Below is a small trained network, with its code and all its weights. Each question gives an input and a class and asks what happens when units are switched off, that is, made to give their printed mean instead of their output.

import numpy as np


def w(rows, s, z=0):
    codes = np.array(rows[::2]) - 128.0
    scale = np.full(codes.shape[1], s)
    scale[-1] = z or s
    return codes * scale


def f(y):
    return y / 2 * (1 + np.tanh(0.7978845608 * (y + 0.044715 * y**3)))


def log_softmax(a):
    a = a - a.max(-1, keepdims=True)
    return a - np.log(np.exp(a).sum(-1, keepdims=True))


def net(x, mask):
    res = np.array(x, float).reshape(1, 8) / 4 @ E
    y = f(res @ A[0][:, :-1].T + A[0][:, -1])
    res = res + np.where(mask, y, B[0][:, -1]) @ B[0][:, :-1]
    return log_softmax(res[-1] @ U[:, :-1].T + U[:, -1])


A, B = {}, {}
E = w([
[124,149,206,146,167,115,57,160,93,169,71],'x0',
[141,134,170,99,115,171,135,185,149,128,107],'x1',
[90,105,83,159,183,164,149,104,181,65,105],'x2',
[73,199,109,105,97,103,151,167,172,119,131],'x3',
[172,167,146,129,103,130,128,107,246,158,192],'x4',
[128,203,109,203,147,114,163,85,138,173,120],'x5',
[150,197,114,83,102,73,85,68,127,81,91],'x6',
[33,148,115,83,49,151,120,141,151,148,116],'x7',
],0.012)
A[0] = w([
[163,26,137,170,141,121,161,147,99,119,122,77],'n1',
[101,42,142,96,125,151,117,117,127,111,78,176],'n2',
[111,93,163,99,78,151,84,148,138,115,101,159],'n3',
[84,127,152,85,68,104,139,224,168,168,142,134],'n4',
[174,106,106,108,114,124,170,31,132,149,157,252],'n5',
[142,120,104,96,95,155,140,130,95,131,144,64],'n6',
[137,172,176,143,150,54,116,109,98,148,101,140],'n7',
[56,155,108,164,159,197,148,172,136,100,75,116],'n8',
[125,157,101,105,130,129,123,147,107,120,160,57],'n9',
[160,176,162,115,141,82,52,107,100,119,103,185],'n10',
[133,122,112,138,131,102,159,89,164,22,167,129],'n11',
[83,55,173,100,111,117,84,148,91,103,105,78],'n12',
[138,173,115,144,165,82,98,132,118,132,95,99],'n13',
[76,126,105,151,163,189,178,159,119,128,136,141],'n14',
[130,122,148,124,144,117,97,129,91,111,93,220],'n15',
[120,200,146,106,114,71,85,162,118,180,84,174],'n16',
[114,106,89,133,169,161,169,125,125,108,115,193],'n17',
[50,139,114,149,155,137,136,101,170,93,79,113],'n18',
[96,112,121,104,119,139,143,101,148,148,167,24],'n19',
[92,112,113,93,115,139,82,143,106,104,78,99],'n20',
[127,148,157,84,115,158,167,157,114,154,183,138],'n21',
[145,37,123,112,178,130,135,157,93,150,150,87],'n22',
[113,53,151,116,130,168,170,143,73,125,113,121],'n23',
[165,63,160,157,182,170,124,127,110,147,159,172],'n24',
[132,140,92,85,111,123,154,114,163,86,139,131],'n25',
[148,153,75,144,146,131,117,76,178,105,135,121],'n26',
[132,155,147,172,136,97,91,89,92,155,108,193],'n27',
[191,89,163,159,185,189,110,122,146,150,125,100],'n28',
[132,171,139,97,115,139,135,156,149,174,168,133],'n29',
[150,163,9,124,102,127,132,94,150,89,153,117],'n30',
[183,150,194,156,164,136,91,134,193,155,139,147],'n31',
[179,140,141,157,172,162,117,134,172,172,191,93],'n32',
],0.012,0.0036)
B[0] = w([
[112,62,16,151,191,110,132,195,82,45,177,216],'n1',
[19,71,170,98,214,179,43,130,111,134,109,204],'n2',
[114,78,186,55,120,154,2,94,142,192,146,193],'n3',
[133,145,138,90,10,179,127,166,124,199,233,237],'n4',
[105,64,179,165,134,95,245,12,151,68,96,228],'n5',
[106,108,163,119,132,124,150,121,109,144,133,157],'n6',
[192,173,74,159,146,72,147,152,87,140,123,201],'n7',
[110,157,101,204,150,199,127,201,151,222,67,205],'n8',
[135,158,118,95,94,137,133,102,156,124,113,140],'n9',
[159,179,131,89,170,57,121,101,112,146,128,217],'n10',
[53,137,151,50,139,84,178,161,205,37,100,224],'n11',
[109,91,174,80,144,113,100,113,88,150,111,208],'n12',
[145,185,114,139,165,70,130,216,135,128,100,173],'n13',
[122,139,113,184,110,192,164,173,133,120,83,202],'n14',
[139,145,116,59,202,99,89,165,79,122,98,189],'n15',
[144,177,106,127,142,71,120,131,58,211,163,224],'n16',
[78,138,99,203,135,163,156,183,142,78,91,198],'n17',
[104,170,99,121,112,147,131,132,171,149,87,202],'n18',
[132,106,135,160,73,109,154,145,101,126,108,161],'n19',
[114,173,206,73,148,171,74,115,127,133,96,193],'n20',
[130,93,109,138,61,141,144,165,151,155,180,184],'n21',
[120,46,100,171,169,148,114,213,91,51,200,212],'n22',
[125,87,163,129,165,142,96,203,23,137,148,215],'n23',
[200,72,98,164,192,138,103,140,158,70,172,226],'n24',
[40,170,173,124,98,77,135,179,143,114,163,213],'n25',
[104,181,185,112,138,112,196,108,172,85,153,208],'n26',
[161,163,76,144,197,108,138,74,60,121,138,200],'n27',
[172,126,96,117,199,144,57,142,193,99,132,214],'n28',
[170,118,101,143,63,95,131,123,143,161,160,194],'n29',
[29,122,178,126,67,70,199,110,147,99,116,249],'n30',
[222,146,131,100,143,126,109,101,228,153,134,214],'n31',
[181,111,139,162,115,152,143,72,214,115,125,211],'n32',
],0.0071,0.014)
U = w([
[190,233,108,116,171,37,118,114,92,163,104,254],'0',
[143,98,151,154,107,98,189,1,109,111,118,213],'1',
[103,113,209,44,156,167,30,121,126,178,101,114],'2',
[100,175,104,158,137,226,147,165,159,163,27,77],'3',
[140,44,101,121,182,155,95,199,101,40,158,113],'4',
[239,126,127,117,179,146,105,95,233,99,143,46],'5',
[68,161,157,84,114,64,167,111,186,51,125,88],'6',
[152,135,158,98,4,158,124,150,149,214,229,157],'7',
],0.0087,0.00074)

Each question gives the input, the list of numbers given to net, and the class t.
The units are the neurons (one row each of A and B). Each row of codes is followed by its name. A weight is (code - 128) times the scale printed after its matrix; where a second scale follows, it is the last column's (A, B and U).
mask holds one flag per neuron, in row order. A switched-off neuron (its flag False) gives its mean, the last column of its row in B, instead of its output. The means were averaged over made-up inputs and are rounded, as every weight is.
A unit's drop is (log p(t) with every unit on - log p(t) with that unit switched off) / (log p(t) with every unit on - log p(t) with every unit switched off).
The circuit of an input: a set's keep is (log p(t) with only the set's units on - log p(t) with every unit switched off) / (log p(t) with every unit on - log p(t) with every unit switched off). Starting from the 12 units with the biggest drops (on a tie, the unit counted first), units are removed one at a time, each time the one whose removal leaves the highest keep (on an exact tie, the one counted first), for as long as the keep stays at least 0.8.
circuit, biggest first: the units of the circuit, biggest drop first
k most important neurons: the k neurons with the biggest drops, biggest first
drop of u: that unit's drop, to one decimal
input [2,7,0,-3,4,4,4,3], class 0: circuit, biggest first	n16; n10
input [-8,-7,-6,-2,-7,3,-1,-1], class 1: circuit, biggest first	n5
input [-8,8,6,4,-6,0,2,-5], class 6: 3 most important neurons	n11; n30; n25
input [-8,8,0,-3,5,3,-8,0], class 5: 2 most important neurons	n32; n28
input [8,7,-6,6,-3,-3,8,7], class 0: 2 most important neurons	n16; n10
input [1,7,7,4,1,-3,-8,-1], class 3: 3 most important neurons	n8; n14; n18
input [8,-3,-6,1,8,6,-6,-7], class 5: 2 most important neurons	n32; n31
input [8,4,1,1,-8,-1,1,-2], class 2: 4 most important neurons	n2; n20; n12; n3
input [-1,-3,6,5,8,-7,-5,1], class 7: 2 most important neurons	n4; n5
input [7,2,0,-3,7,-7,-4,-5], class 5: 2 most important neurons	n31; n32
input [7,-6,-7,6,7,5,-8,-7], class 5: 2 most important neurons	n32; n31
input [5,0,-8,-7,-8,4,-3,3], class 4: 2 most important neurons	n22; n1
input [1,-5,4,-2,6,-2,-3,3], class 5: 4 most important neurons	n30; n25; n32; n12
input [-7,1,-3,5,-8,4,0,4], class 3: circuit, biggest first	n8
input [2,7,6,-8,8,-2,-6,5], class 5: 2 most important neurons	n31; n32
input [0,-1,-7,-1,6,-3,4,-3], class 0: 3 most important neurons	n10; n16; n24
input [6,-3,-1,-8,1,1,1,-8], class 5: drop of n31	0.7
input [2,8,4,7,-6,2,4,4], class 3: drop of n8	1.1
input [2,6,-4,4,-4,0,-3,-1], class 7: drop of n4	0.2
input [-3,2,-1,6,8,-1,0,-1], class 7: circuit, biggest first	n4
